Here is a tiny trained network, its code and every weight. The questions are about switching its units off for an input and a target symbol, where a switched-off unit gives its printed mean instead of its output.

import numpy as np


def w(rows, s, z=0):
    codes = np.array(rows[::2]) - 128.0
    scale = np.full(codes.shape[1], s)
    scale[-1] = z or s
    return codes * scale


def norm(h):
    return h / np.sqrt((h * h).mean(-1, keepdims=True) + 1e-5)


def f(y):
    return y / 2 * (1 + np.tanh(0.7978845608 * (y + 0.044715 * y**3)))


def softmax(a):
    e = np.exp(a - a.max(-1, keepdims=True))
    return e / e.sum(-1, keepdims=True)


def log_softmax(a):
    a = a - a.max(-1, keepdims=True)
    return a - np.log(np.exp(a).sum(-1, keepdims=True))


def net(x, mask):
    ids = ['ΛΩαβεζηθξστ'.index(c) for c in x.split()]
    T = len(ids)
    res = E[ids] + P[:T]
    u = 0
    for l in range(3):
        q, k, v = (norm(res) @ M[l].T for M in (Q, K, V))
        z = softmax(np.where(np.tri(T) > 0, q @ k.T / 4**0.5, -1e9)) @ v
        res = res + np.where(mask[u], z, O[l][:, -1]) @ O[l][:, :-1]
        u += 1
        y = f(norm(res) @ A[l][:, :-1].T + A[l][:, -1])
        res = res + np.where(mask[u : u + 8], y, B[l][:, -1]) @ B[l][:, :-1]
        u += 8
    return log_softmax(norm(res)[-1] @ U[:, :-1].T + U[:, -1])


Q, K, V, O, A, B = {}, {}, {}, {}, {}, {}
E = w([
[143,97,176,104],'Λ',
[157,123,222,158],'Ω',
[82,117,69,87],'α',
[136,208,159,172],'β',
[120,104,192,114],'ε',
[101,42,92,164],'ζ',
[255,117,174,137],'η',
[97,182,105,60],'θ',
[209,96,68,52],'ξ',
[88,149,94,205],'σ',
[230,174,170,10],'τ',
],0.0092)
P = w([
[252,217,43,138],'0',
[157,140,241,3],'1',
[133,142,228,32],'2',
[124,149,198,60],'3',
[134,163,99,141],'4',
[126,179,110,129],'5',
[120,195,102,149],'6',
[99,192,113,142],'7',
],0.0024)
Q[0] = w([
[168,102,2,199],'L0H0',
[167,104,230,172],'L0H0',
[81,187,124,143],'L0H0',
[64,93,184,54],'L0H0',
],0.0038)
K[0] = w([
[182,22,20,252],'L0H0',
[114,201,238,178],'L0H0',
[43,135,155,165],'L0H0',
[173,111,203,72],'L0H0',
],0.0036)
V[0] = w([
[112,210,83,50],'L0H0',
[28,4,7,156],'L0H0',
[111,45,178,96],'L0H0',
[135,165,104,90],'L0H0',
],0.0033)
O[0] = w([
[154,95,46,65,146],'L0H0',
[87,184,92,192,8],'L0H0',
[99,151,133,132,143],'L0H0',
[255,155,145,164,143],'L0H0',
],0.0037,0.0014)
A[0] = w([
[57,165,109,155,98],'L0N0',
[107,145,146,135,47],'L0N1',
[54,146,100,162,137],'L0N2',
[178,200,160,117,133],'L0N3',
[95,134,172,112,14],'L0N4',
[142,254,125,110,94],'L0N5',
[138,110,124,84,3],'L0N6',
[68,195,107,99,71],'L0N7',
],0.0076,0.002)
B[0] = w([
[77,138,145,72,160],'L0N0',
[134,124,21,160,103],'L0N1',
[69,118,198,62,187],'L0N2',
[62,139,214,57,254],'L0N3',
[174,149,83,140,109],'L0N4',
[58,236,253,50,252],'L0N5',
[113,122,74,175,113],'L0N6',
[85,240,46,57,168],'L0N7',
],0.0035,0.0024)
Q[1] = w([
[6,111,95,146],'L1H0',
[194,55,169,112],'L1H0',
[254,139,162,82],'L1H0',
[239,150,192,125],'L1H0',
],0.0077)
K[1] = w([
[136,196,118,100],'L1H0',
[132,116,76,219],'L1H0',
[106,2,130,159],'L1H0',
[126,39,146,148],'L1H0',
],0.0086)
V[1] = w([
[79,180,66,132],'L1H0',
[240,244,131,106],'L1H0',
[153,144,122,48],'L1H0',
[95,31,1,152],'L1H0',
],0.0028)
O[1] = w([
[108,182,231,19,86],'L1H0',
[86,250,11,185,123],'L1H0',
[167,201,89,136,184],'L1H0',
[131,3,103,45,4],'L1H0',
],0.0022,0.0013)
A[1] = w([
[87,42,71,232,118],'L1N0',
[168,79,254,97,48],'L1N1',
[163,215,139,84,107],'L1N2',
[76,195,211,214,85],'L1N3',
[88,96,122,141,25],'L1N4',
[59,159,62,123,128],'L1N5',
[83,73,155,141,2],'L1N6',
[152,60,225,79,67],'L1N7',
],0.0056,0.002)
B[1] = w([
[155,163,183,66,209],'L1N0',
[104,90,57,167,254],'L1N1',
[119,148,194,195,209],'L1N2',
[26,88,123,155,192],'L1N3',
[165,159,154,109,107],'L1N4',
[2,128,165,85,179],'L1N5',
[171,198,112,108,120],'L1N6',
[107,118,30,192,230],'L1N7',
],0.005,0.0024)
Q[2] = w([
[59,116,71,131],'L2H0',
[254,12,109,102],'L2H0',
[69,179,169,155],'L2H0',
[158,84,138,143],'L2H0',
],0.0098)
K[2] = w([
[71,84,113,129],'L2H0',
[147,216,52,194],'L2H0',
[114,80,254,107],'L2H0',
[133,155,109,172],'L2H0',
],0.0089)
V[2] = w([
[136,254,106,157],'L2H0',
[54,132,92,171],'L2H0',
[152,192,100,219],'L2H0',
[141,145,21,125],'L2H0',
],0.0077)
O[2] = w([
[87,214,93,137,4],'L2H0',
[32,101,113,152,96],'L2H0',
[97,192,54,255,5],'L2H0',
[100,144,23,124,29],'L2H0',
],0.0066,0.0035)
A[2] = w([
[2,118,65,161,157],'L2N0',
[168,30,89,154,150],'L2N1',
[93,152,65,93,24],'L2N2',
[145,165,157,198,31],'L2N3',
[106,182,44,90,117],'L2N4',
[118,111,149,91,112],'L2N5',
[86,180,166,99,99],'L2N6',
[59,145,164,225,5],'L2N7',
],0.0086,0.0032)
B[2] = w([
[99,30,110,137,184],'L2N0',
[173,164,12,230,252],'L2N1',
[185,82,139,36,103],'L2N2',
[188,73,210,163,115],'L2N3',
[163,21,1,67,126],'L2N4',
[75,142,178,77,185],'L2N5',
[96,216,83,142,197],'L2N6',
[116,60,238,144,144],'L2N7',
],0.0056,0.0033)
U = w([
[109,124,94,143,185],'Λ',
[125,90,195,210,65],'Ω',
[64,83,74,55,109],'α',
[97,203,177,187,203],'β',
[79,97,105,149,150],'ε',
[177,38,171,100,140],'ζ',
[204,172,155,172,90],'η',
[93,208,85,91,217],'θ',
[178,130,81,82,74],'ξ',
[1,96,143,151,78],'σ',
[217,189,146,97,2],'τ',
],0.017,0.0057)

Each question gives the input, a string of symbols that net reads in full, and the target symbol t.
The units are the heads (4 rows each of Q, K, V and O) and the neurons (one row each of A and B). Each row of codes is followed by its name. A weight is (code - 128) times the scale printed after its matrix; where a second scale follows, it is the last column's (O, A, B and U).
mask holds one flag per unit, layer by layer, with each layer's heads first. A switched-off unit (its flag False) gives its mean, the last column of its rows in O or B, instead of its output. The means were averaged over made-up inputs and are rounded, as every weight is.
A unit's drop is (log p(t) with every unit on - log p(t) with that unit switched off) / (log p(t) with every unit on - log p(t) with every unit switched off).
The circuit of an input: a set's keep is (log p(t) with only the set's units on - log p(t) with every unit switched off) / (log p(t) with every unit on - log p(t) with every unit switched off). Starting from the 12 units with the biggest drops (on a tie, the unit counted first), units are removed one at a time, each time the one whose removal leaves the highest keep (on an exact tie, the one counted first), for as long as the keep stays at least 0.8.
circuit, biggest first: the units of the circuit, biggest drop first
most important unit: the unit with the biggest drop
top k neurons: the k neurons with the biggest drops, biggest first
k most important neurons of layer l: the k neurons of layer l with the biggest drops, biggest first
drop when u is switched off: that unit's drop, to one decimal
input ζ Λ θ, target ζ: circuit, biggest first => [L2H0]
input ζ τ Ω β, target ζ: circuit, biggest first => [L2H0, L1N0, L1N1]
input α θ ζ, target α: 2 most important neurons of layer 0 => [L0N7, L0N5]
input ζ σ α, target ζ: circuit, biggest first => [L2H0, L1N0, L1N1]
input ζ θ β, target ζ: circuit, biggest first => [L1N0, L2H0]
input ζ σ σ, target ζ: circuit, biggest first => [L2H0, L1N0]
input ζ β θ, target ζ: circuit, biggest first => [L2H0, L1N0]
input ξ σ ζ, target ξ: top 3 neurons => [L0N5, L0N3, L0N7]
input β β η θ ζ β ζ, target ζ: top 2 neurons => [L1N0, L0N5]
input σ τ ζ, target σ: top 2 neurons => [L0N7, L1N0]
input ξ τ ζ, target ξ: top 3 neurons => [L0N5, L1N0, L0N7]
input Ω ε ζ, target Ω: top 2 neurons => [L1N0, L2N7]
input β Ω Λ ζ, target β: 2 most important neurons of layer 0 => [L0N3, L0N5]
input ξ ζ η η α, target ζ: circuit, biggest first => [L2H0]
input Λ θ Ω θ ζ, target θ: 2 most important neurons of layer 0 => [L0N5, L0N3]
input τ σ ζ, target τ: 3 most important neurons of layer 0 => [L0N2, L0N5, L0N3]
input β β η, target η: drop when L2H0 is switched off => 0.4
input θ α ζ, target θ: drop when L1N0 is switched off => 0.4
input τ ξ ζ, target τ: drop when L0N2 is switched off => 0.0
input β β ζ, target β: most important unit => L2H0
